[[151 110 115 113 147]
 [137 130 121 138 123]
 [113 134 122 135 112]]
|
[[110 115]
 [130 121]]

[[143 118 106 115]
 [132 127 152 109]]
|
[[118 106]
 [127 152]]

[[135 113 150]
 [122 127 129]]
|
[[113 150]
 [127 129]]

[[120 109 110 138 127]
 [119 111 125 137 127]
 [140 122 131 116 106]
 [135 122 120 136 121]
 [130 123 123 134 125]]
|
[[109 110]
 [111 125]]

[[133 137 133 127]
 [123 136 122 137]
 [139 149 140 126]]
|
[[137 133]
 [136 122]]

[[153 153 149 112]
 [141 134 139 131]
 [156 154 151 112]
 [147 137 143 129]]
|
[[153 149]
 [134 139]]

[[152 142 137 116]
 [135 138 116 127]
 [119 122 117 137]]
|
[[142 137]
 [138 116]]

[[121 147 147 143 120]
 [117 129 130 146 137]
 [121 158 156 143 110]]
|
[[147 147]
 [129 130]]

[[117  99 141]
 [107 117 151]
 [146 119 110]
 [150 115 107]
 [145 115 111]]
|
[[ 99 141]
 [117 151]]
---
[[135 130 124 136 110 115 133 134 129 127 127]
 [124 134 134 130 106 105 135 131 119 141 126]
 [127 129 128 116 134 143 123 129 114 139 127]]
|
[[127 129 128 116 134 143 123 129 114 139 127]
 [124 134 134 130 106 105 135 131 119 141 126]
 [135 130 124 136 110 115 133 134 129 127 127]]

[[114 130 138 114 124 109 120 122 127 120 117 129]
 [145 115 130 116 127 129 128 121 135 126 126 128]
 [158 105 123 119 122 132 139 124 128 129 121 131]
 [148 116 132 115 125 129 126 125 140 128 134 127]]
|
[[148 116 132 115 125 129 126 125 140 128 134 127]
 [158 105 123 119 122 132 139 124 128 129 121 131]
 [145 115 130 116 127 129 128 121 135 126 126 128]
 [114 130 138 114 124 109 120 122 127 120 117 129]]

[[134 128 126 122 100 118]
 [122 125 147 110 122 125]
 [139 134 126 119 121 133]
 [131 129 127 125 129 136]
 [125 129 133 131 133 123]
 [124 133 123 130 128 118]
 [128 133 131 122 134 127]
 [137 123 136 131 125 130]
 [126 130 123 129 126 141]
 [137 131 126 109 117 129]]
|
[[137 131 126 109 117 129]
 [126 130 123 129 126 141]
 [137 123 136 131 125 130]
 [128 133 131 122 134 127]
 [124 133 123 130 128 118]
 [125 129 133 131 133 123]
 [131 129 127 125 129 136]
 [139 134 126 119 121 133]
 [122 125 147 110 122 125]
 [134 128 126 122 100 118]]

[[129 126 124 127 118 130 142]
 [132 123 125 124 107 133 156]
 [137 130 127 126 120 132 136]
 [129 127 127 129 123 126 131]]
|
[[129 127 127 129 123 126 131]
 [137 130 127 126 120 132 136]
 [132 123 125 124 107 133 156]
 [129 126 124 127 118 130 142]]

[[109 124]
 [125 109]
 [151 143]
 [124 107]
 [149 135]
 [150 136]
 [130 154]
 [125 108]
 [131 158]
 [140 152]]
|
[[140 152]
 [131 158]
 [125 108]
 [130 154]
 [150 136]
 [149 135]
 [124 107]
 [151 143]
 [125 109]
 [109 124]]

[[141 117 128 132 128 128]
 [135 152 129 129 129 129]
 [107 119 129 111 127 126]
 [137 115 127 127 129 131]
 [123 116 128 138 130 128]
 [136 132 129 104 128 130]
 [103 125 126 125 127 128]
 [130 114 129 102 128 128]
 [125 145 129 128 127 128]
 [142 137 127 120 126 126]
 [121 126 130 147 126 128]]
|
[[121 126 130 147 126 128]
 [142 137 127 120 126 126]
 [125 145 129 128 127 128]
 [130 114 129 102 128 128]
 [103 125 126 125 127 128]
 [136 132 129 104 128 130]
 [123 116 128 138 130 128]
 [137 115 127 127 129 131]
 [107 119 129 111 127 126]
 [135 152 129 129 129 129]
 [141 117 128 132 128 128]]

[[121 147]
 [125 136]
 [120 151]
 [123 141]
 [120 150]
 [122 144]
 [120 150]
 [124 140]
 [124 139]
 [122 146]
 [125 137]]
|
[[125 137]
 [122 146]
 [124 139]
 [124 140]
 [120 150]
 [122 144]
 [120 150]
 [123 141]
 [120 151]
 [125 136]
 [121 147]]

[[126 139 126 133 131 134 150 134 139]
 [121 124 121 140 137 142 126 153 123]
 [129 140 115 141 143 130 114 138 120]
 [117 115 134 130 121 146 154 148 138]
 [132 118 148 118 115 131 149 122 141]
 [126 138 126 133 131 133 149 133 138]
 [130 117 138 124 124 131 125 129 127]
 [124 114 133 137 133 146 126 154 125]]
|
[[124 114 133 137 133 146 126 154 125]
 [130 117 138 124 124 131 125 129 127]
 [126 138 126 133 131 133 149 133 138]
 [132 118 148 118 115 131 149 122 141]
 [117 115 134 130 121 146 154 148 138]
 [129 140 115 141 143 130 114 138 120]
 [121 124 121 140 137 142 126 153 123]
 [126 139 126 133 131 134 150 134 139]]

[[132 127 114 133]
 [137 124 120 137]
 [115 140 124 124]
 [129 133 139 139]
 [131 128 119 132]
 [137 111 127 117]
 [115 152 121 144]
 [133 123 148 129]
 [126 143 129 148]
 [120 133 131 123]
 [120 146 121 144]
 [139 111 133 119]]
|
[[139 111 133 119]
 [120 146 121 144]
 [120 133 131 123]
 [126 143 129 148]
 [133 123 148 129]
 [115 152 121 144]
 [137 111 127 117]
 [131 128 119 132]
 [129 133 139 139]
 [115 140 124 124]
 [137 124 120 137]
 [132 127 114 133]]
